111  126  142  143  109  147  131  132  125  108  130  114  133  141
137  121  131  129  133  129  149  124  142  114  137  130  133   98
130  131  131  133  123  115  100  138  136  126  123  138  132  126
145  126  124  100  137  115  111  136  130  157  116  130  139  136
125  135  118  126  126  138  129  127  127  129  134  118  122  129
133  142  135  146  154  143  121  122  116  113  129  130  140  126
127  146  136  133  142  119  136  119  115  135  123  125  124  129
131  134  156  138  127  121  104  114  128  123  122  129  137  131
-> 111

135  127  121  132  128  130  128  130  123  126  127  133  136  129  125
130  117  124  135  128  142  137  122  121  133  120  135  141  143  130
126  130  130  124  128  124  123  134  137  131  128  114  125  129  130
129  134  123  138  114  124  134  135  125  131  127  130  123  131  123
132  137  124  136  114  137  143  127  110  137  121  137  132  127  129
136  110  129  128  132  132  134  129  125  129  123  116  135  153  121
-> 135

128  130  127  128  130  127  127  128  127
129  133  126  124  130  131  121  130  126
125  130  126  129  132  130  123  131  129
129  128  130  125  127  131  126  128  128
133  127  101  128  120  140  155  124  123
127  128  132  122  125  133  123  128  129
128  128  128  128  128  128  128  128  128
131  130  134  121  125  122  129  133  134
129  128  131  122  126  133  125  127  128
127  127  130  130  124  128  130  128  128
136  134  118  112  126  129  133  136  132
128  128  128  128  128  128  128  128  128
-> 128

125  120  130  137  120  118  129  136  135  114  118  121  133  126  138
126  129  140  126  131  133  138  112  131  133  127  138  118  128  132
124  132  131  125  137  151  137  117  118  142  127  124  134  124  129
118  139  130  127  120  132  129  134  119  119  116  123  123  144  129
118  119  128  133  126  119  131  137  135  114  120  127  128  123  135
135  128  144  127  128  136  135  111  128  134  124  127  121  130  132
-> 125

117  129  133  136  138  133  132  130
128  121  124  123  123  133  134  130
127  122  131  130  131  126  133  120
136  134  128  121  118  133  130  129
117  134  129  131  122  129  129  121
126  139  128  130  105  130  131  128
113  131  129  130  137  132  129  132
127  132  131  132  132  127  133  136
131  123  124  128  117  128  120  128
-> 117

141  110  149  126  138  132  140
139  131  142  137  133  106  131
137  133  144  139  125  126  125
135  119  144  135  132  108  134
116  143  128  134  138  127  148
141  135  141  110  113  131  131
-> 141

114  120  145  155  137  142  104  110  124
151  146  119  150  102  148  119  154  146
110  116  148  150  146  132  113  134  129
107  104  144  135  146  119  123  123  124
100  157  136  112  150  128  154  133  155
140  121  135  100  117  122  106  149  140
145  141  148  148  127  127  117  111  134
-> 114

134  131  114  126  111  118  120  146  107  121  115
127  137  120  115  102  111  139  157  106  144  125
121  122  126  128  116  119  135  123  120  136  127
119  123  128  126  117  120  137  121  123  138  130
134  133  114  124  109  117  121  150  106  123  115
127  131  137  127  142  137  131  123  142  131  137
-> 134
---
[[124 129 149 113 153 129]
 [135 129 103 147 102 126]
 [140 152 135 144 139 122]
 [106 119 135 130 114 126]
 [137 143 127 140 129 125]
 [115 135 140 137 125 123]
 [130 132 140 119 145 129]
 [102 124 134 144 103 122]
 [137 143 143 125 151 127]] -> 137

[[132 134 129 140 130 136 130 133 132 130 133 134]
 [131 133 131 138 131 137 133 137 133 150 134 140]
 [131 135 127 141 133 142 132 134 134 130 135 138]
 [131 134 127 143 131 139 131 136 134 133 134 140]
 [130 130 123 131 129 133 131 138 131 135 132 133]] -> 130

[[158 125 120 113 141 122 152 133 140 114 148 105 131 127 137 130]
 [130 118 116 124 131 122 135 117 125 130 139 131 131 125 127 125]
 [130 118 125 127 133 118 113 121 123 124 139 138 138 133 129 132]
 [130 116 114 124 131 121 135 114 126 132 139 131 131 125 128 124]
 [132 125 125 124 131 126 135 131 130 124 135 125 131 127 129 127]
 [130 125 126 138 125 122 140 133 135 117 153 133 136 136 129 127]
 [130 126 125 126 130 126 130 131 130 125 132 129 131 127 129 127]] -> 130

[[150 155 127 107 118 110]
 [106 101 129 148 138 146]
 [144 105 107 122 155 110]
 [107  99 116 146 145 145]
 [154 104 137 102 121 155]
 [150 104 147 108 111 156]
 [136 104 106 132 154 110]
 [104 152 146 154 103 108]
 [108 106 151 153 108 151]] -> 108

[[132 124 122 124 129 128 125]
 [153 118 122 126 137 128 125]
 [132 122 126 126 129 128 125]
 [132 124 109 124 122 128 125]
 [134 122 122 124 129 128 132]
 [132 115 119 112 129 137 125]] -> 132

[[132 147 134 138 128 123 126 130 142 125 133 140 134]
 [130 125 125 132 126 134 127 134 133 127 130 129 125]
 [127 148 121 119 106 122 141 111 142 140 106 119 120]
 [121 132 128 127 129 132 128 131 131 127 132 130 126]
 [133 144 134 138 131 130 134 132 125 116 129 131 133]
 [133 126 121 125 126 135 141 128 122 123 132 140 113]
 [133 126 132 131 125 132 136 116 120 128 133 116 115]
 [130 128 127 123 132 119 121 134 133 126 115 138 134]
 [120 112 125 120 126 122 128 123 131 141 125 132 122]] -> 120
